Below is a small trained network, with its code and all its weights. Each question gives an input and a class and asks what happens when units are switched off, that is, made to give their printed mean instead of their output.

import numpy as np


def w(rows, s, z=0):
    codes = np.array(rows[::2]) - 128.0
    scale = np.full(codes.shape[1], s)
    scale[-1] = z or s
    return codes * scale


def f(y):
    return np.maximum(y, 0)


def log_softmax(a):
    a = a - a.max(-1, keepdims=True)
    return a - np.log(np.exp(a).sum(-1, keepdims=True))


def net(x, mask):
    res = np.array(x, float).reshape(1, 4) / 4 @ E
    y = f(res @ A[0][:, :-1].T + A[0][:, -1])
    res = res + np.where(mask, y, B[0][:, -1]) @ B[0][:, :-1]
    return log_softmax(res[-1] @ U[:, :-1].T + U[:, -1])


A, B = {}, {}
E = w([
[212,61,59,56,119,152,214,48,110,82,253,98],'x0',
[186,180,72,103,217,78,13,201,210,95,168,58],'x1',
[165,188,74,225,131,190,140,213,70,31,116,124],'x2',
[129,201,113,87,36,23,121,134,218,136,137,231],'x3',
],0.0052)
A[0] = w([
[134,169,113,85,96,6,100,138,238,137,139,179,248],'N0',
[129,200,114,158,207,102,2,231,170,123,90,81,172],'N1',
[38,103,226,126,97,120,139,97,129,215,79,158,178],'N2',
[40,92,230,120,98,124,143,87,125,221,85,156,176],'N3',
[173,112,88,135,216,171,117,139,101,99,156,26,254],'N4',
[199,120,69,60,151,83,110,118,182,119,214,99,211],'N5',
[153,98,111,51,81,90,162,60,162,135,193,162,199],'N6',
[96,211,140,227,105,155,123,209,94,93,33,171,233],'N7',
[167,92,97,161,119,219,207,108,33,69,164,115,226],'N8',
],0.0059,0.0032)
B[0] = w([
[150,193,102,90,87,2,116,138,186,155,144,181,254],'N0',
[123,128,163,161,175,110,36,204,190,106,117,90,244],'N1',
[66,112,185,77,142,78,156,81,78,191,81,175,219],'N2',
[72,103,183,68,150,84,161,72,75,192,88,167,221],'N3',
[145,56,132,133,181,158,125,114,101,86,152,67,222],'N4',
[209,133,74,62,131,103,127,109,157,118,213,120,210],'N5',
[145,146,99,64,86,124,208,46,133,145,158,149,219],'N6',
[71,147,136,187,101,130,138,176,95,102,49,168,239],'N7',
[156,95,92,144,96,185,217,98,50,84,149,114,227],'N8',
],0.008,0.0079)
U = w([
[186,112,115,106,218,98,45,177,196,107,184,58,177],'0',
[27,97,246,71,126,93,166,60,67,255,60,189,243],'1',
[193,204,40,63,36,81,161,82,198,160,197,190,86],'2',
[191,32,89,103,140,251,193,49,73,102,198,50,73],'3',
[77,96,193,206,195,211,65,191,129,99,65,69,43],'4',
[122,148,68,212,38,197,200,169,61,44,93,183,249],'5',
[97,216,158,159,72,87,71,199,198,155,75,185,9],'6',
],0.0053,0.0012)

Each question gives the input, the list of numbers given to net, and the class t.
The units are the neurons (one row each of A and B). Each row of codes is followed by its name. A weight is (code - 128) times the scale printed after its matrix; where a second scale follows, it is the last column's (A, B and U).
mask holds one flag per neuron, in row order. A switched-off neuron (its flag False) gives its mean, the last column of its row in B, instead of its output. The means were averaged over made-up inputs and are rounded, as every weight is.
A unit's drop is (log p(t) with every unit on - log p(t) with that unit switched off) / (log p(t) with every unit on - log p(t) with every unit switched off).
The circuit of an input: a set's keep is (log p(t) with only the set's units on - log p(t) with every unit switched off) / (log p(t) with every unit on - log p(t) with every unit switched off). Starting from all 9 units, units are removed one at a time, each time the one whose removal leaves the highest keep (on an exact tie, the one counted first), for as long as the keep stays at least 0.8.
units of the circuit, in order: the units of the circuit, biggest drop first
most important unit: the unit with the biggest drop
top k neurons: the k neurons with the biggest drops, biggest first
drop of u: that unit's drop, to one decimal
input [0,4,6,7], class 6: units of the circuit, in order => (N1 N7 N8)
input [-2,3,-1,-3], class 4: units of the circuit, in order => (N0 N6)
input [7,-5,5,5], class 3: units of the circuit, in order => (N0 N8)
input [7,1,0,0], class 3: units of the circuit, in order => (N0 N8)
input [2,6,8,8], class 0: units of the circuit, in order => (N1)
input [6,1,-7,-3], class 3: top 2 neurons => (N0 N4)
input [-8,-2,7,-5], class 4: units of the circuit, in order => (N1 N0)
input [8,-8,8,4], class 3: top 4 neurons => (N8 N0 N7 N6)
input [5,-4,-1,2], class 3: top 3 neurons => (N0 N8 N7)
input [-2,1,6,4], class 6: top 2 neurons => (N8 N4)
input [-1,4,0,0], class 0: drop of N4 => 0.0
input [-4,1,5,-3], class 4: drop of N6 => 0.1
input [-6,0,2,-4], class 4: drop of N0 => 0.2
input [-4,7,1,-6], class 4: most important unit => N0
